In the rows, 128 means zero.
Group, then class:
138, 131, 87, 113, 135, 78, 114, 103, 192, 66, 131, 194, 86, 132, 147, 153, 117, 102, 99, 144, 156, 139, 118, 156, 109, 139, 153, 133, 162, 139, 119
X:j689
152, 147, 89, 141, 134, 63, 104, 122, 185, 98, 150, 178, 72, 144, 111, 126, 119, 85, 117, 138, 125, 137, 100, 96, 112, 105, 134, 143, 152, 131, 120
X:j689
119, 152, 101, 81, 123, 98, 116, 80, 145, 86, 142, 145, 109, 147, 132, 146, 132, 95, 152, 157, 126, 126, 130, 127, 121, 156, 144, 127, 107, 131, 133
A:j607
128, 85, 141, 121, 137, 104, 149, 115, 137, 134, 43, 140, 158, 98, 158, 156, 161, 164, 109, 152, 150, 80, 161, 147, 168, 151, 159, 103, 140, 136, 137
H:j547
176, 113, 141, 125, 150, 67, 144, 135, 157, 95, 124, 194, 133, 151, 90, 127, 150, 106, 118, 139, 169, 91, 126, 145, 138, 120, 146, 120, 162, 103, 148
S:J296
115, 103, 136, 92, 144, 145, 105, 122, 167, 69, 98, 144, 122, 145, 160, 141, 146, 91, 135, 150, 167, 118, 149, 140, 154, 159, 146, 122, 130, 137, 131
A:j61
135, 117, 113, 89, 139, 77, 125, 116, 147, 83, 114, 160, 122, 140, 120, 131, 129, 100, 138, 158, 143, 90, 143, 134, 148, 144, 155, 159, 105, 123, 137
A:j607
129, 139, 88, 121, 129, 73, 93, 81, 191, 62, 132, 185, 100, 123, 148, 155, 122, 102, 101, 142, 143, 168, 105, 153, 46, 142, 149, 128, 181, 144, 120
X:j689
135, 131, 105, 136, 136, 65, 127, 82, 155, 111, 135, 120, 78, 135, 131, 147, 128, 104, 145, 151, 104, 99, 115, 104, 148, 141, 134, 132, 105, 148, 146
H:j663
155, 122, 120, 146, 135, 55, 156, 81, 160, 131, 128, 136, 72, 141, 125, 154, 143, 117, 148, 168, 133, 83, 134, 141, 174, 138, 149, 119, 125, 133, 145
H:j547
132, 121, 128, 100, 135, 130, 108, 121, 151, 70, 127, 154, 116, 148, 152, 140, 140, 70, 134, 152, 148, 109, 143, 153, 158, 164, 139, 134, 113, 132, 117
A:j61
131, 125, 88, 86, 137, 62, 132, 86, 155, 96, 68, 149, 115, 127, 108, 127, 138, 128, 151, 161, 153, 88, 132, 124, 158, 156, 179, 118, 114, 120, 125
A:j607
127, 117, 112, 95, 141, 99, 151, 104, 162, 80, 124, 179, 98, 131, 120, 141, 158, 84, 138, 159, 159, 86, 150, 162, 173, 165, 185, 123, 115, 122, 133
A:j515
127, 130, 92, 134, 124, 62, 101, 109, 187, 83, 128, 190, 67, 129, 140, 144, 136, 85, 105, 147, 157, 136, 108, 150, 96, 123, 155, 137, 164, 144, 111
X:j689
140, 121, 129, 103, 143, 124, 140, 93, 163, 91, 129, 129, 92, 149, 148, 149, 150, 87, 139, 155, 152, 105, 140, 152, 176, 159, 145, 118, 119, 134, 138
A:j515
170, 111, 140, 139, 134, 33, 157, 98, 170, 90, 131, 178, 111, 153, 86, 128, 149, 85, 131, 154, 159, 82, 129, 136, 126, 122, 164, 115, 141, 120, 167
S:j378
169, 91, 159, 131, 129, 91, 136, 133, 164, 85, 142, 198, 137, 152, 120, 137, 137, 89, 101, 148, 156, 107, 136, 151, 121, 123, 137, 123, 142, 121, 147
S:J296
140, 153, 82, 121, 131, 81, 98, 88, 164, 83, 176, 158, 64, 154, 119, 146, 108, 81, 138, 143, 113, 150, 106, 128, 99, 130, 128, 129, 135, 126, 114
X:j689
146, 123, 103, 105, 145, 78, 130, 109, 162, 77, 128, 166, 84, 160, 122, 133, 135, 70, 151, 164, 143, 98, 134, 136, 169, 125, 148, 128, 108, 121, 126
A:j61
123, 122, 106, 99, 131, 88, 99, 107, 149, 65, 94, 155, 105, 165, 152, 167, 143, 64, 153, 163, 154, 111, 149, 129, 175, 151, 157, 122, 100, 144, 121
A:j607
157, 113, 122, 148, 135, 58, 147, 103, 168, 144, 114, 151, 69, 135, 119, 133, 138, 118, 153, 169, 127, 80, 142, 137, 161, 130, 159, 120, 125, 135, 126
H:j547
149, 145, 102, 147, 145, 78, 105, 94, 197, 78, 166, 179, 51, 162, 148, 148, 117, 88, 105, 153, 142, 138, 105, 140, 126, 123, 129, 141, 170, 144, 114
X:J592
151, 131, 117, 139, 133, 62, 103, 104, 191, 82, 150, 165, 72, 139, 142, 137, 143, 86, 108, 141, 137, 121, 107, 127, 102, 122, 145, 140, 150, 147, 131
X:J179
168, 119, 130, 128, 129, 49, 138, 129, 164, 101, 138, 187, 86, 151, 97, 129, 140, 99, 122, 152, 154, 102, 121, 137, 127, 128, 153, 123, 144, 116, 148
S:J296
120, 105, 138, 82, 138, 106, 131, 92, 188, 66, 109, 137, 99, 134, 159, 155, 159, 86, 126, 166, 164, 88, 151, 171, 159, 170, 159, 125, 123, 134, 135
A:j515
115, 122, 101, 99, 123, 89, 120, 90, 135, 82, 101, 148, 117, 126, 132, 144, 145, 80, 149, 149, 155, 112, 148, 135, 147, 150, 160, 121, 107, 129, 136
A:j607
128, 121, 121, 100, 135, 117, 121, 100, 158, 71, 142, 149, 100, 155, 147, 139, 134, 65, 135, 156, 148, 121, 142, 144, 150, 149, 144, 134, 109, 126, 125
A:j61
130, 141, 105, 134, 126, 80, 90, 113, 184, 69, 126, 180, 88, 129, 146, 154, 122, 70, 120, 136, 150, 169, 119, 148, 102, 122, 146, 133, 160, 143, 109
X:j689
154, 115, 147, 122, 134, 89, 141, 125, 155, 107, 123, 182, 128, 145, 119, 134, 142, 111, 117, 152, 157, 100, 140, 152, 115, 136, 143, 114, 159, 129, 145
S:J296
127, 111, 117, 105, 122, 97, 130, 133, 133, 90, 104, 150, 113, 165, 113, 127, 149, 86, 154, 154, 150, 99, 157, 129, 162, 127, 170, 119, 96, 128, 121
A:j61
165, 127, 152, 147, 136, 52, 125, 93, 171, 136, 136, 147, 80, 140, 121, 143, 141, 101, 140, 167, 118, 84, 134, 121, 167, 124, 137, 120, 96, 134, 147
H:j547
130, 138, 84, 105, 143, 83, 121, 107, 152, 75, 135, 152, 84, 150, 120, 137, 139, 76, 156, 151, 134, 112, 122, 117, 154, 154, 142, 133, 97, 127, 124
A:j607
161, 118, 150, 143, 131, 76, 150, 104, 153, 90, 149, 171, 95, 157, 109, 133, 155, 76, 120, 155, 157, 110, 131, 147, 125, 125, 143, 129, 147, 125, 160
S:J119
137, 111, 124, 105, 128, 101, 132, 117, 143, 88, 100, 142, 104, 162, 126, 133, 141, 86, 155, 156, 147, 109, 150, 132, 170, 146, 158, 120, 106, 119, 131
A:j61
153, 132, 108, 150, 139, 75, 99, 108, 180, 97, 140, 186, 89, 143, 137, 137, 121, 104, 104, 138, 137, 130, 113, 130, 108, 115, 131, 136, 165, 138, 109
X:J592
